In the rows, zero is written as 128.
Each row is followed by its class.
[132 116 119 123 115 132 113 114 124 122 120 108 126 143 122 128 118 126
 158  89 120 122 155 133 133 144 131 100 131  74 120 139 123 130 146 138
 144 119  98 110 124 128 109 154 132 127 122 116 146 138 121 120 147 117
 151 118 112 124 143 112 140 104 132 120 127 133 134 116 123 121 144 136
 134 176 149 110 118] -> G
[146 160 147 153 126 128 132 134 120 111 102  95 107 169 109 120 141 171
 148 125 143 120 183 137 103 150 132 109 121 120 132 136  79 147 151  79
 114  77 120  97 169 151 139 117 146 159 157 163 132  96 185 114 106 100
 137 107 145 113  83 100 130 102 126 131 162 114 115 137 125 144 110 135
  81 125 109 111 143] -> B
[129 119 115 115 137 122 149  65 100  97 133 131 163 127 135 131 126 153
 142 124 115 170 141  94 141 146 114 106 142 122 138 156 128 140 142 106
 109 115 106 114  93 137 116 155 130  99 135 119 114 134 104 136 157 157
 175 138 151 116 152 130 128 135 149 138 146 129 144 117 149 118 128 135
 141 152 150 108 100] -> E
[122 145 107 146 157 149 149  82 103 112 137 143 110 166 131 107 135 164
 157 140 105 157 157 107 106 152 127 118 143 141 139 131 120 142 167  97
 116 101 125  90 134 115 114  78 138 149 158 136 124 118 165 139 145 154
 161 139 133 116 124 167 170 175 147 120 127 121 134 142 145 165 129 146
 172 116 134 115 117] -> B
[150 141 148 137 121  98 148  80 108  72 128 109 136 130 126 138 141 165
 154 121 125 138 159 114 113 150 116  97 143  97 138 141  94 143 151  62
 125  82 123 110 110 146 108 131 144 119 128 124 148 103 152 132 146 118
 167 110 149 124 121 118 122 144 143 143 149 126 131 113 144 124 137 146
 135 143 135  96 125] -> Z
[145 124 113 159 108  76 151  84 111  96 136 104 166 115 146 112 130 162
  89 121 121 139 162  93 105 137 104 101 149  73 173 141 124 130 129  79
 124 115 124 113 111 135 140 155 107  83 108 123 134 122 111 125 140 176
 153 128 157 127 119 132 155 109 156 146 160 125 131 101  96 129 138 162
 124 132 150 124 126] -> B
[142 122 128 167 126 109 124  98 147  76  88  88 145 114  99 111 125 168
 150 111 103 145 156  65 120 129 102 137 157 102 169 123 131 181 131  68
 133 120 135 112 117 154 139 179 136 141 130 132 157  94 195 136 155 114
 132 162 127 120  89 112 125 132 125 158 143 134 108 127 127 147 132 135
 146 165 128 110 129] -> K
[143 122 147 157 109 115 131 100 133  77 100  96 141 108 132 123 131 152
 144 114 122 130 153  85 123 135 107 111 142  99 158 136 130 156 136  82
 128  69 139 120 120 144 158 160 113 132 140 124 156 102 186 142 139 106
 131 141 145 118 101 110 131 100 133 168 143 128 104 105 108 142 126 148
 142 152 128 115 132] -> K
[137 139 106 135 142 144 127  71 119 113 104 134 139 143 132 113 125 163
 139 132 105 130 161 104 142 137 129 144 116 154 153 163 112 148 127  63
 110 143 120 108 132 168 151 144 121 124 149 128 100 119 153 117 143 164
 148 156 153 127 112 144 135 106 125 130 178 127 137 144 167 140  86 124
 116 129 133 115  95] -> K
[144 135 122 147 116 103 128 102 124  96  96  99 154 111 130 112 124 151
 142 103 127 131 151 101 131 140 113 123 135  98 155 151 120 143 125  91
 121 104 123 120 124 161 143 180 123 140 131 121 133 104 141 130 140 122
 138 144 138 119 104 102 122 101 137 148 155 114 121 116 134 135 119 130
 114 166 132 121 115] -> K
[135 125 113 135 144 114 153  70  95  88 135 124 145 138 146 120 140 162
 118 141 117 153 150 130 127 155 111 137 122 145 150 149 121 137 152 117
 106 127 117 120 113 131 104 117 141 138 130 126 104 125 104 133 136 176
 166 118 150 121 138 139 132 157 129 131 161 107 141 135 169 136 115 137
 124 128 139 127  97] -> B
[119 133 100 130 165 150 122  78 130 109 118 120 102 151 142 125 123 150
 153 132 106 153 139 134 129 142 148 151 130 162 140 140 128 155 142  96
 118 122 129 104 119 152 108 106 158 171 155 132 126 129 175 133 136 148
 177 137  98 125 133 153 137 140 133 106 134  91 133 159 175 142 117 124
 170 133 131 116 110] -> E
[132 146 114 150 164 141 134  66 115 113 105 117 134 158 140 113 111 164
 164 119  91 138 152  97 143 145 148 157 123 162 152 156 117 160 128  60
  86 123 131 104 123 179 149 137 125 145 154 127 119 119 194 147 151 156
 160 154 126 108 124 141 138  94 159 107 157  83 122 148 150 154 118 121
 152 131 117 103 117] -> E
[138 139 135 138 125 114 128 131 127 106 105 120 115 138 107 118 158 154
 135 129 138 130 166 143 107 135 112 101 136  93 139 113  97 148 167  79
 162  91 130  99 157 115 124 102 144 145 133 132 142  91 184 109 113 103
 131 130 148 124  90 116 136 167 122 146 146 154 121 136 130 140 122 156
 117 133 126 118 136] -> B
[138 136 118 119 139 124 149  90 107 111 134 127 115 145 132 127 121 144
 190 115 107 141 149 106 123 152 127 104 137 103 121 131 109 140 174  82
 123  89 119  92 107 131 102 119 139 126 130 117 141 128 166 153 149 118
 170 115 128 121 144 134 141 142 166 118 121 126 141 125 139 145 158 143
 183 140 150  80 117] -> Z
[128 141 113 144 148 131 124 122 142 122 118  99 124 148 127 114 112 133
 175 110 104 138 138 121 121 132 150 151 143 127 151 131 132 145 121 109
 112 128 126 112 121 166 122 152 139 156 131 141 129 130 167 138 145 130
 158 139  87 129 126 125 133  84 134 104 117  96 131 142 129 127 146 119
 166 145 132 118 130] -> E
[252 141 139 132 131 120 134 107 113 116 132 117 108 161 125 123 124 141
 165 117 115 138 165 130 123 152 130 109 142  97 126 130 107 136 162 101
 136  95 107  98 126 121  87 114 141 139 135 123 140 129 149 123 145 112
 178 112 114 123 140 125 135 125 138 114 130 124 133 119 123 122 152 142
 155 154 144 114 121] -> G
[140 127 144 144 117  90 140  91 126  90 111  99 190 128 110 123 133 184
 121 111 115 144 163  69 125 141 101 103 144  82 164 153 117 153 164  70
 102  90 124 125 121 143 132 165 110 103 126 128 130 103 135 125 144 143
 145 139 151 115 105 111 128 113 149 159 165 139 118 112 108 129 118 139
  99 150 131 116 140] -> K
[118 142 108 143 163 130 118 114 147 123 121 135  97 151 103 117 118 143
 156 115  84 142 141 124 114 118 140 148 149 122 148 117 115 150 149  75
 146 140 127  94 126 140 106 111 151 149 129 133 145 127 187 131 153 138
 158 140  90 126 117 156 144 128 141  92 104 127 140 159 145 139 154 132
 204 135 141 111 120] -> E
[149 129 144 124  86  93 138  84 121  80 100 133 111  94 134 144 143 151
 121 112 132 107 155 131 139 126 107  99 125  84 142 134 103 127 157  16
 169 100 127 100 113 156 144 130 120  96 116 115 160 109 172 117 144 121
 142 115 183 112 119 120 126 136 133 166 174 142 123 104 143 125 111 166
 128 130 146  94 106] -> B
[128 116 127 112 116 129 124 107 132 105 117 138  99 125 121 143 134 131
 149 122 124 128 134 140 137 129 127 117 135 103 128 123 115 129 163 101
 173 103 125 108 118 113  98 117 143 132 127 117 150 127 147 131 150 114
 162 124 117 126 139 136 131 160 113 132 125 133 138 131 142 123 135 148
 152 149 143 113 112] -> G
[124 143  73 113 151 130 150  91  74 135 159 165 109 174 140  96 126 141
 172 119  92 145 161 112 116 174 106  85 142  96 108 132 116 127 180 120
 139 122  96  61 125  91  85  89 127 116 119 120  93 133 106 127 143 141
 172 122 157 113 156 154 176 157 170 106 110 176 160 132 152 166 164 156
 192 154 182 100  98] -> G
[125 135 125 123 141 129 142 101 124 142 127 143 107 147 137 135 126 141
 127 127 114 125 150 121 122 126 143 127 133 114 137 129 103 128 143  58
 122 140 124  94 128 145 127  99 133 103 133 127 127 132 163 125 148 166
 148 118 129 122 162 159 141 109 147 113 142 125 123 140 134 145 128 143
 155  93 140 105 129] -> Z
[138 127 107 162 124 122 129  95 120  93 107 110 139 137 145  88 130 155
 151 117 102 141 167  97 112 152 102 107 141 105 152 131 130 162 145 104
 134  99 119  92 132 121 125 141 132 150 133 127 131 111 163 135 134 129
 148 144 134 116 103 120 157 143 142 142 138 131 147 128 124 152 134 154
 151 160 141 148 123] -> K
[138 140 129 150 140 115 124 114 136 110 113  60 118 147 130 115 115 150
 166 110 114 137 169 142 112 143 142 121 151  73 151 128 112 140 134  94
 127 101 119 102 129 149 122 135 140 147 135 140 153 124 173 137 140 112
 178 112  95 126 123 112 147  85 146 114 134  98 130 122  97 131 153 143
 156 149 137 112 137] -> G
[152 152 143 150 122  86 158 113 117  96 124  97 127 158 122 131 142 166
 136 120 134 135 179 143  99 168 117  83 145  91 136 127  79 130 145  88
 120  89 119 120 140 163 105 117 145 129 124 133 147 108 146 114 118 111
 163  92 144 126 113 103 118 118 136 131 156 107 132  73 124 119 144 145
 109 124 128 108 138] -> Z
[148 141 124 158 131  90 142  76 113  80 104  82 175 135 124 110 126 182
 134 111 103 144 177  78 108 154 106 105 153  87 166 149 107 158 152  57
 105  95 117 110 113 163 128 159 124 116 128 127 130 103 150 130 154 148
 164 135 121 115 113 120 140 105 158 143 163 121 135 114 126 132 132 145
 136 152 143 109 139] -> K
[127 141 125 133 138 116 129 142 130 153 135 115 119 143 118 119 110 112
 159 102 115 128 137 130 123 136 148 122 151  89 128 112 118 120 126 129
 118 134 116 120 123 133 106 137 116 122 112 129 136 142 123 133 141 109
 148 109  96 137 148 122 136  75 147 101  96 123 137 117 101 116 175 122
 166 140 142 114 144] -> G
[127 128 122 130 149 116 137  95 112 111 137 127 138 145 113 141 135 146
 156 120 104 166 138 109 118 140 123 116 151 101 136 132 126 141 151 120
 118 111 117 108 112 119  88 123 140 122 128 122 131 130 130 127 146 141
 169 132 107 131 151 145 132 149 136 110 120 136 142 137 140 134 152 138
 161 151 145 120 121] -> G
[118 113 106 107 120 141 120 102 115 108 128 154  70 127 151 117 140 117
 138 142 125 130 146 169 129 145 117 106 125 105 111 116 119 128 176 100
 200 114 119  93 133  93 112  78 147 144 134 117 144 136 146 105 131 116
 159 108 137 120 137 175 147 192 112 142 122 148 135 135 154 138 130 166
 160 145 157 121  89] -> B
[139 142 127 140 129 124 136 112 111 110 117 116 124 146 127 116 136 157
 158 120 127 133 168 115 111 148 119 100 131 108 120 127 108 141 156  87
 131  88 116 102 144 130 125 117 133 143 140 128 134 114 166 112 128 110
 146 121 148 120 114 126 144 132 136 132 138 146 125 125 130 148 135 147
 130 128 147 116 126] -> Z
[153 141 153 163 117 107 138 107 120  80  92  88 154 125 124  95 136 168
 161 102 124 133 175  66 117 152 112  95 137  89 162 141 110 166 143  27
 117  54 139  99 129 152 169 171 102 130 135 125 153  87 200 146 135 100
 129 150 169 103  85  96 150 122 157 161 151 138 107 103  99 162 123 155
 122 149 127  94 137] -> K
[144 142 125 129 155 145 137  92 114  90 110 144 132 154 100 121 167 181
 166 138 107 145 146 108 125 150 101 124 123 169 125 134  96 165 180  96
 138  91 134 106 145 123 102  90 164 172 158 128 118  92 179 121 125 122
 141 137 162 112 103 140 124 213 116 140 153 155 130 158 204 169 105 130
 129 137 119 112 111] -> B
[125 132 115 143 144 122 129 122 143 127 134 104 118 158 123 116 117 127
 156 123 112 143 155 140 108 137 141 131 142  88 135 120 126 136 133 119
 126 117 115 114 130 129 106 125 137 153 125 143 144 135 155 134 139 119
 166 119  79 135 134 101 147 107 138 102 113 102 133 140 100 116 161 130
 159 151 144 127 139] -> G
[150 142 109 159 124  92 149 104  83  64 126 109 141 123 141 100 141 162
 155 119 111 162 156 107  98 162  91  83 146 109 148 123 113 154 164 100
 138  87 122  95 116 125 110 140 142 146 120 125 139  95 147 135 128 124
 151 119 160 118 109 114 133 163 139 154 141 137 137 113 151 169 147 159
 140 161 144 114 108] -> B
[140 149 102 137 128 121 134  71  99 107 109 124 156 148 129  95 122 176
 162 107  98 140 168  86 131 158 110 117 131 127 149 160 124 153 144  88
 101 114 108  97 121 166 135 164 125 131 132 122 102 112 143 125 132 152
 158 150 156 111 120 126 140 103 156 124 161 137 140 131 146 158 127 129
 138 156 151 108 110] -> K
[141 142 107 145 137 109 131 104 116  91 112 122 147 145 102 110 137 169
 133 127 104 141 174 120 111 155  99 111 135 123 143 141  87 151 162  93
 137 116 113 107 141 136 100 132 157 155 137 129 123 103 143 105 125 142
 150 129 160 123  98 125 121 162 115 133 160 145 141 148 173 142 118 129
 105 153 127 127 113] -> B
